Here is a tiny trained network, its code and every weight. The questions are about switching its units off for an input and a target symbol, where a switched-off unit gives its printed mean instead of its output.

import numpy as np


def w(rows, s, z=0):
    codes = np.array(rows[::2]) - 128.0
    scale = np.full(codes.shape[1], s)
    scale[-1] = z or s
    return codes * scale


def norm(h):
    return h / np.sqrt((h * h).mean(-1, keepdims=True) + 1e-5)


def f(y):
    return np.maximum(y, 0)


def softmax(a):
    e = np.exp(a - a.max(-1, keepdims=True))
    return e / e.sum(-1, keepdims=True)


def log_softmax(a):
    a = a - a.max(-1, keepdims=True)
    return a - np.log(np.exp(a).sum(-1, keepdims=True))


def net(x, mask):
    ids = ['ΓΞΠΨαβεζηθλμστφω'.index(c) for c in x.split()]
    T = len(ids)
    res = E[ids] + P[:T]
    u = 0
    for l in range(2):
        q, k, v = (norm(res) @ M[l].T for M in (Q, K, V))
        z = softmax(np.where(np.tri(T) > 0, q @ k.T / 4**0.5, -1e9)) @ v
        res = res + np.where(mask[u], z, O[l][:, -1]) @ O[l][:, :-1]
        u += 1
        y = f(norm(res) @ A[l][:, :-1].T + A[l][:, -1])
        res = res + np.where(mask[u : u + 24], y, B[l][:, -1]) @ B[l][:, :-1]
        u += 24
    return log_softmax(norm(res)[-1] @ U[:, :-1].T + U[:, -1])


Q, K, V, O, A, B = {}, {}, {}, {}, {}, {}
E = w([
[169,71,177,65],'Γ',
[82,111,134,82],'Ξ',
[165,69,184,57],'Π',
[66,105,134,86],'Ψ',
[165,77,184,60],'α',
[66,105,129,83],'β',
[82,121,110,64],'ε',
[40,136,131,115],'ζ',
[12,132,142,150],'η',
[227,113,87,145],'θ',
[228,110,92,146],'λ',
[217,90,114,186],'μ',
[220,91,111,179],'σ',
[107,193,113,93],'τ',
[179,167,136,137],'φ',
[152,152,153,154],'ω',
],0.011)
P = w([
[141,104,254,54],'0',
[124,128,180,97],'1',
[115,146,151,125],'2',
[103,130,84,152],'3',
[115,126,47,165],'4',
[147,102,15,173],'5',
],0.0064)
Q[0] = w([
[187,40,77,184],'0.h0',
[215,198,221,87],'0.h0',
[118,84,11,104],'0.h0',
[189,116,147,193],'0.h0',
],0.012)
K[0] = w([
[78,2,47,103],'0.h0',
[110,75,206,62],'0.h0',
[89,174,56,209],'0.h0',
[127,25,135,59],'0.h0',
],0.0098)
V[0] = w([
[113,132,75,62],'0.h0',
[112,42,191,204],'0.h0',
[200,175,134,149],'0.h0',
[95,254,179,205],'0.h0',
],0.0092)
O[0] = w([
[127,62,166,82,173],'0.h0',
[170,109,5,243,125],'0.h0',
[116,254,113,115,65],'0.h0',
[95,192,190,228,4],'0.h0',
],0.0091,0.0027)
A[0] = w([
[135,111,149,126,88],'0.n0',
[178,131,143,136,143],'0.n1',
[141,136,160,150,116],'0.n2',
[111,136,102,122,78],'0.n3',
[160,152,78,150,140],'0.n4',
[173,100,110,118,169],'0.n5',
[114,132,131,145,102],'0.n6',
[254,136,151,133,213],'0.n7',
[134,134,185,171,72],'0.n8',
[128,128,130,128,115],'0.n9',
[96,131,82,117,2],'0.n10',
[201,148,128,134,114],'0.n11',
[113,132,103,149,85],'0.n12',
[158,135,127,152,99],'0.n13',
[230,136,147,140,191],'0.n14',
[174,115,143,125,126],'0.n15',
[140,143,69,141,25],'0.n16',
[158,168,121,100,190],'0.n17',
[139,139,161,148,100],'0.n18',
[215,122,150,128,109],'0.n19',
[185,120,146,133,110],'0.n20',
[132,111,116,168,38],'0.n21',
[178,146,160,112,110],'0.n22',
[241,140,151,138,195],'0.n23',
],0.018,0.0053)
B[0] = w([
[119,136,117,136,146],'0.n0',
[126,116,184,139,166],'0.n1',
[164,118,107,105,139],'0.n2',
[110,131,102,116,136],'0.n3',
[199,126,118,121,185],'0.n4',
[154,170,150,155,246],'0.n5',
[142,127,122,106,136],'0.n6',
[157,128,251,173,255],'0.n7',
[159,123,106,89,147],'0.n8',
[127,128,129,129,128],'0.n9',
[130,127,79,91,137],'0.n10',
[137,84,177,164,175],'0.n11',
[147,119,110,96,140],'0.n12',
[117,105,162,114,143],'0.n13',
[140,119,206,155,223],'0.n14',
[130,168,120,143,181],'0.n15',
[190,127,86,128,155],'0.n16',
[85,112,131,190,181],'0.n17',
[143,122,110,112,138],'0.n18',
[136,164,169,145,199],'0.n19',
[136,161,155,139,172],'0.n20',
[164,124,84,137,136],'0.n21',
[106,74,147,130,150],'0.n22',
[143,112,217,173,230],'0.n23',
],0.012,0.0085)
Q[1] = w([
[184,30,150,163],'1.h0',
[19,114,61,162],'1.h0',
[203,15,107,72],'1.h0',
[206,8,82,2],'1.h0',
],0.007)
K[1] = w([
[105,72,110,168],'1.h0',
[154,167,113,163],'1.h0',
[68,102,82,152],'1.h0',
[2,146,65,167],'1.h0',
],0.01)
V[1] = w([
[211,88,103,118],'1.h0',
[66,123,111,128],'1.h0',
[254,195,178,91],'1.h0',
[125,127,128,133],'1.h0',
],0.0047)
O[1] = w([
[169,93,91,118,166],'1.h0',
[90,175,121,155,44],'1.h0',
[255,64,170,17,251],'1.h0',
[125,127,132,131,129],'1.h0',
],0.0037,0.0015)
A[1] = w([
[181,82,116,94,104],'1.n0',
[241,93,88,166,159],'1.n1',
[209,194,146,237,57],'1.n2',
[137,109,125,97,128],'1.n3',
[143,137,123,128,112],'1.n4',
[159,193,107,166,49],'1.n5',
[213,211,123,255,32],'1.n6',
[245,128,237,182,55],'1.n7',
[127,54,140,164,108],'1.n8',
[127,128,128,129,124],'1.n9',
[124,99,95,230,9],'1.n10',
[192,209,48,166,77],'1.n11',
[218,87,211,151,104],'1.n12',
[119,194,135,210,140],'1.n13',
[130,130,131,130,115],'1.n14',
[87,144,90,106,49],'1.n15',
[172,132,208,193,51],'1.n16',
[122,110,111,192,49],'1.n17',
[147,129,137,145,106],'1.n18',
[166,125,167,170,80],'1.n19',
[119,101,95,230,3],'1.n20',
[118,132,66,205,128],'1.n21',
[131,130,126,129,116],'1.n22',
[136,177,111,94,118],'1.n23',
],0.0093,0.0074)
B[1] = w([
[173,107,97,124,141],'1.n0',
[111,125,111,210,184],'1.n1',
[182,103,157,40,186],'1.n2',
[128,132,120,147,139],'1.n3',
[120,129,133,128,129],'1.n4',
[110,171,147,86,133],'1.n5',
[152,117,167,2,167],'1.n6',
[198,138,200,165,254],'1.n7',
[86,132,131,172,162],'1.n8',
[125,126,129,126,128],'1.n9',
[126,175,69,197,131],'1.n10',
[189,177,177,59,143],'1.n11',
[152,162,65,187,239],'1.n12',
[168,167,130,160,172],'1.n13',
[126,126,128,130,128],'1.n14',
[88,131,90,97,131],'1.n15',
[167,116,192,158,202],'1.n16',
[129,161,86,198,130],'1.n17',
[138,114,148,136,140],'1.n18',
[157,104,188,156,170],'1.n19',
[126,176,57,217,131],'1.n20',
[158,158,147,98,143],'1.n21',
[127,126,131,132,128],'1.n22',
[120,135,126,168,136],'1.n23',
],0.011,0.0097)
U = w([
[165,125,209,178,158],'Γ',
[187,108,132,147,140],'Ξ',
[122,140,128,119,73],'Π',
[140,66,94,154,92],'Ψ',
[124,123,116,131,117],'α',
[141,61,96,124,110],'β',
[152,48,138,30,132],'ε',
[31,75,158,174,99],'ζ',
[103,164,71,234,88],'η',
[89,148,91,95,244],'θ',
[93,149,93,98,253],'λ',
[179,154,64,120,153],'μ',
[177,159,63,114,158],'σ',
[53,151,224,50,25],'τ',
[73,253,147,159,29],'φ',
[175,212,143,26,78],'ω',
],0.014,0.0042)

Each question gives the input, a string of symbols that net reads in full, and the target symbol t.
The units are the heads (4 rows each of Q, K, V and O) and the neurons (one row each of A and B). Each row of codes is followed by its name. A weight is (code - 128) times the scale printed after its matrix; where a second scale follows, it is the last column's (O, A, B and U).
mask holds one flag per unit, layer by layer, with each layer's heads first. A switched-off unit (its flag False) gives its mean, the last column of its rows in O or B, instead of its output. The means were averaged over made-up inputs and are rounded, as every weight is.
A unit's drop is (log p(t) with every unit on - log p(t) with that unit switched off) / (log p(t) with every unit on - log p(t) with every unit switched off).
top k neurons: the k neurons with the biggest drops, biggest first
top k neurons in layer l: the k neurons of layer l with the biggest drops, biggest first
drop when u is switched off: that unit's drop, to one decimal
input η Π β, target η: top neuron in layer 0 -> [0.n7]
input ζ μ λ τ λ η, target τ: top 2 neurons in layer 0 -> [0.n7; 0.n17]
input φ τ α Γ ω τ, target ω: top 2 neurons -> [0.n7; 0.n23]
input Γ ε ε Ξ, target ε: top 3 neurons in layer 0 -> [0.n7; 0.n23; 0.n17]
input ζ φ ζ η, target φ: top 3 neurons -> [0.n7; 0.n5; 0.n23]
input Π ω θ Ξ, target ω: top 2 neurons -> [1.n11; 1.n12]
input θ μ ε Ξ ε, target ε: top 2 neurons -> [0.n7; 1.n12]
input η α Ξ, target η: top 3 neurons -> [0.n7; 0.n23; 0.n14]
input ε Π β, target ε: top 3 neurons -> [0.n7; 0.n23; 1.n12]
input ε Ξ β, target ε: top 2 neurons -> [0.n7; 0.n23]
input η ε Ψ, target η: top 2 neurons -> [0.n7; 0.n23]
input Γ Γ Ξ Π ζ ζ, target ζ: top 2 neurons -> [0.n7; 1.n12]
input ω ζ τ θ Ψ, target τ: top 2 neurons in layer 1 -> [1.n12; 1.n1]
input ω ζ ε β ε ζ, target ζ: top 2 neurons in layer 0 -> [0.n7; 0.n4]
input ζ ε τ λ η, target τ: top 2 neurons in layer 0 -> [0.n5; 0.n7]
input ω β ω ω σ η, target ω: top neuron -> [0.n7]
input ε ε η ε, target η: top 2 neurons -> [0.n7; 0.n5]
input η α ε, target η: top 3 neurons in layer 0 -> [0.n7; 0.n23; 0.n14]
input ω ω Ξ, target ω: top 3 neurons in layer 0 -> [0.n7; 0.n23; 0.n14]
input ε μ λ φ Ξ ε, target φ: drop when 0.h0 is switched off -> 1.3
input μ η Ξ φ Ψ, target φ: drop when 0.h0 is switched off -> 1.0
input Ψ θ Γ η β, target η: drop when 0.h0 is switched off -> 0.8
input β ε ω η, target ω: top neuron in layer 1 -> [1.n6]
